Rows with their classes
| -0.954 |  0.456 |  0.243 |  0.299 |  0.139 |  0.667 | -0.005 | -0.084 | -0.238 | -0.431 |  0.026 | -0.052 | -0.331 |  0.825 | -0.100 |  0.284 | -0.425 |  0.379 |  0.058 | -0.606 | -0.307 |  0.665 |  0.095 |  0.546 | -0.034 |  1.056 | -0.493 |  0.438 | : S
|  1.797 |  0.164 |  2.439 | -2.229 | -0.188 |  2.538 | -1.144 |  1.957 |  0.096 |  5.028 | -3.824 |  1.447 |  1.596 |  0.386 | -1.538 | -2.687 |  2.727 | -0.550 |  0.629 | -2.635 |  3.067 |  4.903 |  5.958 | -2.137 |  0.080 |  0.297 |  7.170 | -0.652 | : Z
|  0.801 |  0.677 |  0.261 | -1.836 |  0.086 |  1.274 | -0.768 |  0.745 |  0.211 |  1.500 | -1.004 |  3.218 |  2.147 | -0.771 | -0.880 | -1.185 |  0.905 |  0.636 | -0.733 | -0.730 |  1.377 |  0.944 |  5.883 | -1.693 |  0.061 | -1.260 |  4.249 | -1.254 | : S
| -0.945 | -0.206 | -0.024 | -0.645 |  0.444 |  0.963 | -0.466 | -0.096 | -0.448 | -1.322 | -0.933 |  0.537 |  0.983 | -0.209 |  0.021 |  0.888 |  0.081 | -0.195 | -0.371 | -0.056 |  0.317 | -0.419 |  2.511 | -0.416 | -0.367 | -0.884 | -0.478 | -0.243 | : N
|  1.366 | -0.226 | -0.705 | -0.301 | -0.064 | -0.668 |  0.087 | -0.597 |  0.346 |  0.226 |  1.029 |  0.587 | -1.364 | -0.736 | -0.538 | -0.470 | -0.776 |  0.163 | -1.059 |  0.491 | -0.519 | -1.500 | -1.203 | -0.361 | -0.319 | -0.194 |  1.168 |  0.112 | : Z
| -0.768 | -0.001 | -0.574 |  0.035 |  0.205 |  0.865 |  0.243 |  0.016 | -0.126 | -1.027 |  0.145 | -0.319 | -0.453 |  0.434 | -0.039 |  0.609 | -0.060 |  0.431 | -0.352 | -0.409 | -0.511 | -0.537 | -0.621 |  1.175 | -0.249 |  1.254 | -1.497 |  0.836 | : S
|  1.200 | -1.095 | -0.950 | -0.597 | -1.159 |  1.273 | -0.293 |  0.394 |  1.044 |  3.251 | -0.918 | -0.522 | -0.616 | -0.786 | -1.018 | -1.025 |  2.668 |  0.837 |  0.243 |  0.016 |  0.625 |  0.928 |  1.825 |  1.454 |  0.090 |  0.214 |  1.770 | -0.674 | : Z
| -0.588 |  0.215 |  0.247 | -0.460 |  0.060 |  0.104 | -0.342 |  0.006 |  0.237 | -0.449 | -0.467 |  0.086 |  0.015 |  0.643 | -0.407 |  0.239 |  0.163 |  0.537 |  0.357 | -0.107 |  0.277 |  0.547 |  2.128 |  0.174 | -0.014 | -0.312 |  0.398 | -0.202 | : Q
| -0.639 | -0.167 | -0.110 | -1.158 | -0.653 |  0.453 | -0.665 |  0.250 | -1.321 | -0.553 | -0.749 |  1.391 |  1.043 | -0.665 | -0.281 | -0.400 |  0.659 |  0.514 | -0.317 |  0.023 |  0.190 | -0.478 |  1.904 | -0.309 | -0.714 | -1.538 |  1.422 | -0.800 | : S
|  0.850 | -0.947 |  0.051 | -0.518 |  0.133 |  1.190 | -0.363 |  0.216 |  0.711 |  2.022 | -1.292 | -0.621 | -1.233 |  0.405 | -0.921 |  0.078 |  1.176 |  0.104 |  0.469 |  0.048 |  1.016 |  1.607 |  1.993 | -0.308 |  0.215 |  0.152 |  1.658 | -0.197 | : A
| -1.054 |  0.448 | -1.209 | -0.522 |  0.477 |  1.032 | -0.077 | -0.238 | -0.692 | -1.352 |  0.161 |  1.705 |  0.255 |  0.104 | -0.078 |  0.257 | -1.064 |  0.339 | -0.624 | -0.472 | -0.247 |  0.125 |  1.658 | -0.766 | -0.099 |  0.227 |  0.500 |  0.012 | : S
|  2.846 | -0.219 | -1.348 | -0.315 | -0.033 |  0.640 |  0.760 | -0.386 |  2.041 |  4.421 |  1.123 |  0.682 | -2.249 | -0.338 | -1.159 | -1.131 |  0.092 |  0.543 | -0.922 |  0.237 |  0.097 |  0.090 | -0.437 | -0.289 |  0.839 |  1.628 |  2.658 | -0.265 | : Z
|  0.428 |  0.453 | -0.516 | -0.208 |  0.386 |  0.290 | -0.242 | -0.081 |  0.213 |  0.817 |  0.418 |  1.185 |  0.297 | -0.097 | -0.321 | -0.529 |  0.097 |  0.252 | -0.916 | -0.699 | -0.335 | -0.691 |  0.179 |  0.289 | -0.268 |  0.864 |  0.435 |  0.261 | : S
|  3.220 | -1.771 | -2.319 | -2.673 |  0.165 | -0.153 | -0.564 | -0.054 | -0.571 |  1.000 |  0.329 |  2.891 | -0.425 | -1.807 | -1.364 | -1.067 |  0.937 | -0.358 | -1.546 |  1.088 |  0.267 | -1.217 |  0.456 | -2.185 | -1.151 | -1.506 |  3.844 | -0.707 | : Z
|  0.631 | -0.211 |  1.386 | -0.872 | -0.208 | -0.712 | -0.761 |  0.454 | -0.550 | -0.526 | -0.749 |  0.398 |  0.143 | -0.853 | -0.573 | -0.524 |  0.399 | -0.237 |  0.118 | -0.083 |  1.400 | -0.209 |  1.279 | -1.573 | -0.919 | -2.959 |  1.743 | -0.679 | : N
| -0.015 |  0.737 |  1.196 | -0.221 | -0.228 | -0.334 | -0.368 |  0.335 |  0.350 |  0.289 | -0.291 |  0.214 |  0.199 |  0.104 | -0.146 | -0.347 |  0.381 |  0.456 |  0.042 | -0.667 |  0.675 |  0.749 |  1.036 | -0.050 | -0.221 | -1.071 |  1.140 | -0.250 | : A
| -0.843 |  0.195 | -0.408 | -0.637 |  0.225 |  0.603 | -0.084 |  0.093 | -0.074 | -0.556 |  0.136 |  0.971 |  0.683 | -0.394 |  0.347 |  0.400 |  0.129 |  0.183 | -0.370 |  0.300 | -0.087 | -0.508 |  1.202 | -0.092 | -0.182 | -0.696 | -0.531 |  0.082 | : N
|  0.140 |  0.845 |  0.934 | -0.835 | -0.446 | -0.370 | -0.552 |  0.427 | -0.058 | -0.173 | -0.515 |  1.008 |  1.443 | -0.244 | -0.511 | -0.385 |  0.653 |  0.209 | -0.356 | -0.647 |  0.650 |  0.157 |  2.002 | -0.675 | -0.609 | -1.393 |  1.129 | -0.432 | : N
| -1.325 | -0.568 |  0.335 | -0.954 |  0.165 |  0.103 | -0.378 |  0.075 |  0.030 | -0.276 | -0.710 |  0.714 |  0.224 | -0.354 | -0.335 | -0.238 |  0.801 | -0.005 | -0.020 | -0.114 |  0.978 |  0.546 |  2.092 | -0.928 | -0.441 | -2.135 |  1.451 | -0.413 | : N
| -0.072 |  0.758 |  2.053 |  0.447 | -0.211 |  0.053 | -0.348 |  0.490 | -0.444 |  0.793 | -1.386 | -0.601 |  0.727 |  0.171 | -0.068 | -0.140 | -0.652 |  0.040 |  0.848 | -0.588 |  0.864 |  0.232 |  0.974 | -0.450 | -0.042 |  0.779 |  0.730 | -0.570 | : Z
| -0.283 | -1.206 | -2.473 | -0.575 | -0.965 |  0.063 |  0.385 |  0.077 | -0.636 | -0.830 |  1.102 |  1.503 |  1.276 | -1.460 |  0.751 | -0.638 |  1.322 |  0.071 | -0.950 |  1.038 | -1.293 | -2.119 | -1.370 |  0.667 | -0.735 | -1.042 | -1.057 | -0.238 | : Z
|  0.317 | -1.850 | -0.998 | -0.806 |  0.769 | -1.048 | -0.206 | -0.232 | -1.686 | -2.538 | -0.928 |  0.963 | -1.026 | -1.508 |  0.160 |  0.086 | -0.949 | -1.048 |  0.196 |  1.535 |  0.602 | -0.101 | -1.437 | -2.823 | -0.068 | -2.311 |  1.403 | -0.320 | : Z
|  0.881 | -0.687 | -0.095 | -0.427 |  0.509 |  1.911 | -0.756 | -0.426 |  0.803 |  1.279 | -2.388 | -0.768 | -1.109 |  0.721 | -1.399 |  1.014 |  0.187 |  0.503 |  0.398 | -0.107 |  0.899 |  0.821 |  3.195 | -0.215 | -0.302 |  1.162 |  1.367 | -0.285 | : A
|  1.023 | -0.414 | -0.042 | -0.224 | -0.181 |  1.654 | -0.219 |  0.105 |  0.931 |  3.214 | -1.228 | -0.826 | -1.797 |  0.720 | -1.043 | -0.744 |  0.942 |  0.786 |  0.487 |  0.086 |  1.269 |  1.611 |  1.313 |  0.323 |  0.472 |  1.880 |  2.181 | -0.452 | : Z
|  1.384 |  0.196 |  2.997 | -1.722 | -0.224 |  0.550 | -1.482 |  1.214 | -0.641 |  1.201 | -3.017 |  1.249 |  1.151 | -0.709 | -1.267 | -1.003 |  1.105 |  0.217 |  0.224 | -0.866 |  2.579 |  0.568 |  4.960 | -2.608 | -0.636 | -2.922 |  4.724 | -0.909 | : N
| -0.769 | -0.628 | -0.519 | -1.096 | -0.161 |  0.848 | -0.363 |  0.456 |  0.242 |  0.127 | -0.441 |  0.848 | -0.106 | -0.317 | -0.247 | -0.459 |  1.433 |  0.474 |  0.114 |  0.019 |  0.643 |  1.772 |  2.839 | -0.449 |  0.074 | -1.573 |  1.829 | -0.642 | : N
| -1.473 |  0.495 |  0.272 | -0.029 |  0.129 |  0.961 | -0.023 | -0.395 |  0.655 | -0.178 |  0.458 | -0.396 | -2.417 |  1.346 | -0.422 |  0.539 | -0.848 |  1.326 |  0.450 | -0.362 |  0.203 |  1.711 |  1.987 |  0.097 |  0.381 |  1.039 |  0.633 |  0.252 | : A
